[[118 128 121 146 127 127 129 127]
 [125 128 136 124 127 128 118 125]
 [137 128 117 133 128 129 118 128]
 [125 126 130 127 130 130 116 126]
 [130 124 129 119 129 127 137 125]
 [125 127 135 139 126 126 121 131]
 [126 127 146 132 132 130 132 128]
 [120 127 121 120 128 127 129 129]
 [132 127 130 133 129 127 115 127]
 [125 133 135 121 123 128 123 130]
 [126 126 125 117 128 126 116 129]
 [149 128 132 128 128 129 129 128]]
:
[[128 121 146 127 127 129 127 118]
 [128 136 124 127 128 118 125 125]
 [128 117 133 128 129 118 128 137]
 [126 130 127 130 130 116 126 125]
 [124 129 119 129 127 137 125 130]
 [127 135 139 126 126 121 131 125]
 [127 146 132 132 130 132 128 126]
 [127 121 120 128 127 129 129 120]
 [127 130 133 129 127 115 127 132]
 [133 135 121 123 128 123 130 125]
 [126 125 117 128 126 116 129 126]
 [128 132 128 128 129 129 128 149]]

[[137 136 143 145 144 111 137 114 116 142 142 114 138 121]
 [141 140 137 143 142 143 127 139 106 119 143 117 138 131]]
:
[[136 143 145 144 111 137 114 116 142 142 114 138 121 137]
 [140 137 143 142 143 127 139 106 119 143 117 138 131 141]]

[[137 126]
 [130 126]
 [146 121]
 [131 124]
 [150 118]
 [128 130]
 [142 128]
 [124 122]
 [115 139]
 [128 125]]
:
[[126 137]
 [126 130]
 [121 146]
 [124 131]
 [118 150]
 [130 128]
 [128 142]
 [122 124]
 [139 115]
 [125 128]]

[[120 130 133 156 142 154 112 133 148 112 142 111 114 138 137 131]
 [117 134 135 130 132 140 113 130  99 115 132 115 115 135 135 139]]
:
[[130 133 156 142 154 112 133 148 112 142 111 114 138 137 131 120]
 [134 135 130 132 140 113 130  99 115 132 115 115 135 135 139 117]]

[[102 143]
 [113 130]
 [132 133]
 [151 134]]
:
[[143 102]
 [130 113]
 [133 132]
 [134 151]]

[[137 122 135 157 126 139 129 119]
 [137 146 132 126 148 117 124 145]
 [115 107 138 118 130 148 134 125]]
:
[[122 135 157 126 139 129 119 137]
 [146 132 126 148 117 124 145 137]
 [107 138 118 130 148 134 125 115]]

[[131 142 130 123 122]
 [127 109 113 129 135]
 [130 143 138 125 122]
 [128 141 150 128 122]
 [133 133 114 121 126]
 [123 129 147 135 129]
 [128 138 150 130 123]
 [125 115 128 135 132]
 [130 123 108 125 130]]
:
[[142 130 123 122 131]
 [109 113 129 135 127]
 [143 138 125 122 130]
 [141 150 128 122 128]
 [133 114 121 126 133]
 [129 147 135 129 123]
 [138 150 130 123 128]
 [115 128 135 132 125]
 [123 108 125 130 130]]
---
[[118 133 115 106 115]
 [123 125 125 127 126]]
:
[115 127]

[[117 110 136 134 140]
 [138 135 121 114 121]
 [151 134  98 124 121]
 [148 134 109 122 130]
 [123 142 155 139 141]]
:
[140 114  98 134 123]

[[110 116]
 [128 131]
 [125 149]
 [122 105]]
:
[116 128]

[[119 153 114]
 [116 123 133]
 [142 140 131]]
:
[114 123 142]

[[124 104 128 135 155]
 [124 104 129 137 154]]
:
[155 137]

[[122 125 125 101 141]
 [151 134 137 111 132]
 [105 134 141 105 136]]
:
[141 111 141]
